Below is a small trained network, with its code and all its weights. Each question gives an input and a target symbol and asks what happens when units are switched off, that is, made to give their printed mean instead of their output.

import numpy as np


def w(rows, s, z=0):
    codes = np.array(rows[::2]) - 128.0
    scale = np.full(codes.shape[1], s)
    scale[-1] = z or s
    return codes * scale


def norm(h):
    return h / np.sqrt((h * h).mean(-1, keepdims=True) + 1e-5)


def f(y):
    return np.maximum(y, 0)


def softmax(a):
    e = np.exp(a - a.max(-1, keepdims=True))
    return e / e.sum(-1, keepdims=True)


def log_softmax(a):
    a = a - a.max(-1, keepdims=True)
    return a - np.log(np.exp(a).sum(-1, keepdims=True))


def net(x, mask):
    ids = ['Δβγεζτ'.index(c) for c in x.split()]
    T = len(ids)
    res = E[ids] + P[:T]
    r = norm(res)
    for j in range(2):
        rows = slice(2 * j, 2 * j + 2)
        q, k, v = (r @ M[0][rows].T for M in (Q, K, V))
        z = softmax(np.where(np.tri(T) > 0, q @ k.T / 2**0.5, -1e9)) @ v
        o = O[0][rows]
        res = res + np.where(mask[j], z, o[:, -1]) @ o[:, :-1]
    y = f(norm(res) @ A[0][:, :-1].T + A[0][:, -1])
    res = res + np.where(mask[2:14], y, B[0][:, -1]) @ B[0][:, :-1]
    return log_softmax(norm(res)[-1] @ U[:, :-1].T + U[:, -1])


Q, K, V, O, A, B = {}, {}, {}, {}, {}, {}
E = w([
[103,161,106,133,151,89],'Δ',
[1,143,92,120,106,180],'β',
[154,218,103,169,99,68],'γ',
[158,156,102,69,67,163],'ε',
[168,79,50,33,120,45],'ζ',
[148,77,113,127,88,130],'τ',
],0.012)
P = w([
[99,198,139,121,215,185],'0',
[173,131,229,96,96,32],'1',
[160,116,179,91,87,20],'2',
[112,100,156,150,63,41],'3',
[69,127,110,186,76,85],'4',
[59,125,72,187,69,102],'5',
[80,150,49,194,80,127],'6',
[63,146,2,187,95,115],'7',
],0.0054)
Q[0] = w([
[167,96,196,169,159,165],'h0',
[102,87,157,88,60,67],'h0',
[213,72,229,198,254,206],'h1',
[189,108,181,136,248,241],'h1',
],0.02)
K[0] = w([
[123,177,213,138,156,106],'h0',
[176,57,144,126,120,150],'h0',
[93,88,127,172,3,85],'h1',
[114,91,198,136,28,23],'h1',
],0.025)
V[0] = w([
[129,196,131,11,98,215],'h0',
[238,43,128,125,56,225],'h0',
[12,35,89,172,226,141],'h1',
[66,38,8,15,34,68],'h1',
],0.013)
O[0] = w([
[107,167,54,103,108,180,255],'h0',
[209,102,81,197,108,177,186],'h0',
[94,11,86,112,119,101,231],'h1',
[140,92,170,153,6,123,156],'h1',
],0.012,0.005)
A[0] = w([
[85,154,163,99,146,203,126],'n0',
[78,185,63,195,98,17,119],'n1',
[41,155,199,203,147,235,133],'n2',
[92,66,86,156,194,106,148],'n3',
[197,194,178,68,116,91,110],'n4',
[145,138,78,144,226,120,197],'n5',
[202,66,160,207,177,163,213],'n6',
[93,139,247,56,161,78,4],'n7',
[167,64,215,88,106,125,25],'n8',
[178,179,129,108,156,107,96],'n9',
[187,120,128,130,194,182,52],'n10',
[119,62,108,99,39,105,56],'n11',
],0.012,0.0026)
B[0] = w([
[158,88,148,183,146,106,166],'n0',
[161,199,102,67,112,121,192],'n1',
[195,102,108,43,91,40,163],'n2',
[140,145,117,68,52,52,218],'n3',
[77,112,85,115,122,39,170],'n4',
[137,40,165,132,106,220,200],'n5',
[89,198,206,103,60,162,192],'n6',
[184,157,147,173,111,250,170],'n7',
[135,45,194,107,139,93,156],'n8',
[132,92,114,164,151,47,169],'n9',
[85,106,200,165,174,111,155],'n10',
[134,116,111,228,222,88,255],'n11',
],0.018,0.0085)
U = w([
[59,96,134,26,78,166,255],'Δ',
[147,44,84,122,150,20,64],'β',
[128,151,171,129,224,157,150],'γ',
[137,253,124,99,92,75,164],'ε',
[158,98,225,174,59,124,79],'ζ',
[162,143,34,167,100,193,82],'τ',
],0.0056,0.00073)

Each question gives the input, a string of symbols that net reads in full, and the target symbol t.
The units are the heads (2 rows each of Q, K, V and O) and the neurons (one row each of A and B). Each row of codes is followed by its name. A weight is (code - 128) times the scale printed after its matrix; where a second scale follows, it is the last column's (O, A, B and U).
mask holds one flag per unit, heads first, then neurons. A switched-off unit (its flag False) gives its mean, the last column of its rows in O or B, instead of its output. The means were averaged over made-up inputs and are rounded, as every weight is.
A unit's drop is (log p(t) with every unit on - log p(t) with that unit switched off) / (log p(t) with every unit on - log p(t) with every unit switched off).
The circuit of an input: a set's keep is (log p(t) with only the set's units on - log p(t) with every unit switched off) / (log p(t) with every unit on - log p(t) with every unit switched off). Starting from the 12 units with the biggest drops (on a tie, the unit counted first), units are removed one at a time, each time the one whose removal leaves the highest keep (on an exact tie, the one counted first), for as long as the keep stays at least 0.8.
circuit, biggest first: the units of the circuit, biggest drop first
k most important neurons: the k neurons with the biggest drops, biggest first
which heads matter: for each layer, one digit per head in row order, 1 if its drop is at least 0.15 and else 0, layers parted by /
drop when u is switched off: that unit's drop, to one decimal
input Δ β γ ε Δ ε τ ζ, target ζ: circuit, biggest first -> (h0 n6)
input γ τ ζ β β τ γ, target γ: circuit, biggest first -> (h1)
input Δ ζ ε β, target Δ: circuit, biggest first -> (h1 n11)
input ε β β γ Δ, target ε: which heads matter -> 01
input ζ ε β β ζ ζ β ζ, target ζ: which heads matter -> 01
input γ ε τ γ Δ Δ, target γ: which heads matter -> 01
input ζ Δ τ Δ, target ζ: circuit, biggest first -> (h0 n6)
input ε β β τ β β, target ε: which heads matter -> 01
input Δ γ γ, target Δ: circuit, biggest first -> (h1 n11 n5)
input Δ β ε γ τ ζ ε γ, target Δ: circuit, biggest first -> (h1 n5 n11)
input Δ Δ β β Δ Δ ε ζ, target Δ: circuit, biggest first -> (h1 n11 n5)
input Δ β τ ε, target Δ: 2 most important neurons -> (n11 n6)
input γ β τ γ β γ, target γ: 3 most important neurons -> (n5 n3 n10)
input γ ε γ β ζ ζ τ, target γ: 2 most important neurons -> (n10 n3)
input Δ ζ Δ ε ζ γ ε, target Δ: 3 most important neurons -> (n11 n5 n3)
input ζ γ γ τ ζ Δ, target ζ: circuit, biggest first -> (h1)
input τ ε γ τ γ β τ ε, target ζ: which heads matter -> 10
input ε β ε Δ β ε, target ε: 2 most important neurons -> (n5 n11)
input γ β Δ τ γ β β β, target γ: 2 most important neurons -> (n5 n3)
input ε β β β τ, target ε: drop when n7 is switched off -> 0.0
input τ γ ζ τ τ ζ, target τ: drop when h0 is switched off -> 0.8
